Below are the code and all the weights of a small trained network. Each question names an input and a class and asks about switching units off, where a switched-off unit gives its printed mean instead of its output.

import numpy as np


def w(rows, s, z=0):
    codes = np.array(rows[::2]) - 128.0
    scale = np.full(codes.shape[1], s)
    scale[-1] = z or s
    return codes * scale


def norm(h):
    return h / np.sqrt((h * h).mean(-1, keepdims=True) + 1e-5)


def f(y):
    return y / 2 * (1 + np.tanh(0.7978845608 * (y + 0.044715 * y**3)))


def log_softmax(a):
    a = a - a.max(-1, keepdims=True)
    return a - np.log(np.exp(a).sum(-1, keepdims=True))


def net(x, mask):
    res = np.array(x, float).reshape(1, 5) / 4 @ E
    u = 0
    for l in range(2):
        y = f(norm(res) @ A[l][:, :-1].T + A[l][:, -1])
        res = res + np.where(mask[u : u + 10], y, B[l][:, -1]) @ B[l][:, :-1]
        u += 10
    return log_softmax(norm(res)[-1] @ U[:, :-1].T + U[:, -1])


A, B = {}, {}
E = w([
[96,73,126,149,171,215,54,98,219,98,133,85],'x0',
[120,151,173,161,177,155,149,176,83,40,103,64],'x1',
[114,82,150,76,136,123,122,81,83,163,65,106],'x2',
[103,126,180,104,162,138,118,142,121,144,192,163],'x3',
[95,184,146,164,65,120,7,138,73,116,135,125],'x4',
],0.011)
A[0] = w([
[73,126,200,43,159,138,109,161,125,127,233,176,65],'L0N1',
[161,127,95,179,106,99,22,123,88,114,101,115,76],'L0N2',
[122,123,177,31,132,130,89,98,101,170,58,82,43],'L0N3',
[150,213,72,166,95,123,146,175,203,96,208,115,3],'L0N4',
[161,132,79,98,95,182,94,157,169,208,110,179,47],'L0N5',
[92,115,1,165,112,82,129,155,158,113,65,107,60],'L0N6',
[132,136,63,138,44,99,139,91,151,56,81,123,17],'L0N7',
[152,172,65,127,92,181,117,164,143,126,28,108,73],'L0N8',
[164,105,140,116,130,150,44,98,210,14,137,106,118],'L0N9',
[183,164,179,89,45,115,178,80,74,27,140,159,88],'L0N10',
],0.0082,0.004)
B[0] = w([
[204,164,207,200,121,154,122,75,124,171,126,99,223],'L0N1',
[115,179,159,69,78,195,187,121,156,101,119,148,215],'L0N2',
[123,60,103,197,102,140,133,127,84,80,98,223,213],'L0N3',
[153,45,73,197,49,146,134,85,28,52,62,252,213],'L0N4',
[66,132,111,138,149,40,143,104,145,97,156,67,187],'L0N5',
[179,144,227,139,172,116,136,111,146,166,135,147,191],'L0N6',
[194,126,190,145,149,116,91,108,108,192,171,119,169],'L0N7',
[163,113,199,152,179,138,126,98,104,161,182,118,183],'L0N8',
[88,118,74,143,164,156,116,178,156,191,128,97,254],'L0N9',
[67,117,86,162,169,151,116,155,164,180,121,97,212],'L0N10',
],0.014,0.0049)
A[1] = w([
[145,175,125,122,115,118,161,146,49,198,113,132,71],'L1N1',
[123,136,143,113,181,88,117,196,123,19,125,82,88],'L1N2',
[127,145,156,162,152,169,131,154,66,87,138,91,136],'L1N3',
[247,132,153,117,131,125,70,88,123,140,108,69,114],'L1N4',
[136,133,149,146,151,119,105,194,153,69,220,189,62],'L1N5',
[188,109,115,72,156,145,220,135,192,89,127,141,75],'L1N6',
[115,186,151,75,74,136,48,160,102,104,141,143,57],'L1N7',
[117,56,162,62,151,126,88,115,50,124,76,143,2],'L1N8',
[155,165,85,108,134,58,136,232,86,135,157,161,76],'L1N9',
[133,133,98,90,77,81,80,85,151,145,205,144,108],'L1N10',
],0.014,0.0033)
B[1] = w([
[102,85,130,154,184,205,63,126,190,140,147,85,241],'L1N1',
[98,128,93,112,114,25,129,98,130,152,130,150,167],'L1N2',
[136,126,106,81,126,2,147,102,119,173,145,150,254],'L1N3',
[163,132,175,128,170,123,135,150,96,141,180,134,213],'L1N4',
[198,39,145,130,153,152,129,93,91,121,73,152,144],'L1N5',
[122,232,194,86,28,177,91,144,94,80,143,122,212],'L1N6',
[172,163,168,57,95,184,206,134,164,70,142,105,184],'L1N7',
[198,124,72,202,100,131,133,146,129,74,148,193,192],'L1N8',
[88,80,95,140,156,197,75,121,184,139,103,90,174],'L1N9',
[122,145,117,99,178,19,168,172,69,112,96,107,186],'L1N10',
],0.013,0.0074)
U = w([
[172,74,76,190,93,158,142,106,87,76,110,201,212],'0',
[80,115,87,144,163,194,96,140,163,170,130,71,255],'1',
[204,141,203,160,166,129,142,97,99,170,184,119,13],'2',
[136,201,156,65,59,176,167,124,131,75,145,111,44],'3',
[107,136,84,113,146,4,163,113,101,128,135,114,90],'4',
],0.016,0.00072)

Each question gives the input, the list of numbers given to net, and the class t.
The units are the neurons (one row each of A and B). Each row of codes is followed by its name. A weight is (code - 128) times the scale printed after its matrix; where a second scale follows, it is the last column's (A, B and U).
mask holds one flag per neuron, layer by layer. A switched-off neuron (its flag False) gives its mean, the last column of its row in B, instead of its output. The means were averaged over made-up inputs and are rounded, as every weight is.
A unit's drop is (log p(t) with every unit on - log p(t) with that unit switched off) / (log p(t) with every unit on - log p(t) with every unit switched off).
The circuit of an input: a set's keep is (log p(t) with only the set's units on - log p(t) with every unit switched off) / (log p(t) with every unit on - log p(t) with every unit switched off). Starting from the 12 units with the biggest drops (on a tie, the unit counted first), units are removed one at a time, each time the one whose removal leaves the highest keep (on an exact tie, the one counted first), for as long as the keep stays at least 0.8.
circuit, biggest first: the units of the circuit, biggest drop first
top k neurons: the k neurons with the biggest drops, biggest first
top k neurons in layer l: the k neurons of layer l with the biggest drops, biggest first
input [-8,3,-7,2,1], class 1: top 2 neurons in layer 0 : L0N10, L0N3
input [-8,7,-2,1,-1], class 1: circuit, biggest first : L1N9
input [7,-6,-7,-4,-1], class 0: top 2 neurons in layer 0 : L0N4, L0N10
input [3,-1,8,6,8], class 0: top 2 neurons : L0N3, L1N8
input [-8,8,1,2,5], class 1: top 2 neurons in layer 0 : L0N10, L0N5
input [5,6,-3,-5,4], class 4: top 3 neurons in layer 1 : L1N3, L1N1, L1N9
input [7,5,2,-8,2], class 2: top 2 neurons : L0N8, L0N6
input [5,-7,-7,1,2], class 0: top 3 neurons : L0N4, L1N3, L1N5
input [4,6,0,-6,-6], class 2: top 2 neurons : L0N2, L0N8
input [-7,8,-7,-5,4], class 4: top 2 neurons : L1N3, L0N10
input [5,-7,-5,-7,-2], class 2: top 3 neurons in layer 1 : L1N3, L1N4, L1N2
input [7,7,7,-3,3], class 0: top 4 neurons : L0N3, L1N8, L0N10, L0N5
input [-8,-1,0,-8,-1], class 1: top 2 neurons in layer 1 : L1N1, L1N9
input [-7,-4,1,3,-7], class 1: circuit, biggest first : L1N9, L1N1
input [5,-6,-1,-4,-6], class 3: circuit, biggest first : L1N6
input [-8,-7,-2,-8,6], class 1: top 2 neurons in layer 1 : L1N1, L1N9
input [3,6,2,-6,7], class 3: top 3 neurons : L0N2, L1N7, L0N1
input [5,-2,2,-2,6], class 3: top 4 neurons : L0N2, L1N7, L0N10, L1N1
input [-7,-6,-3,6,1], class 1: top 2 neurons : L1N1, L1N9
input [5,2,1,1,7], class 3: circuit, biggest first : L0N2
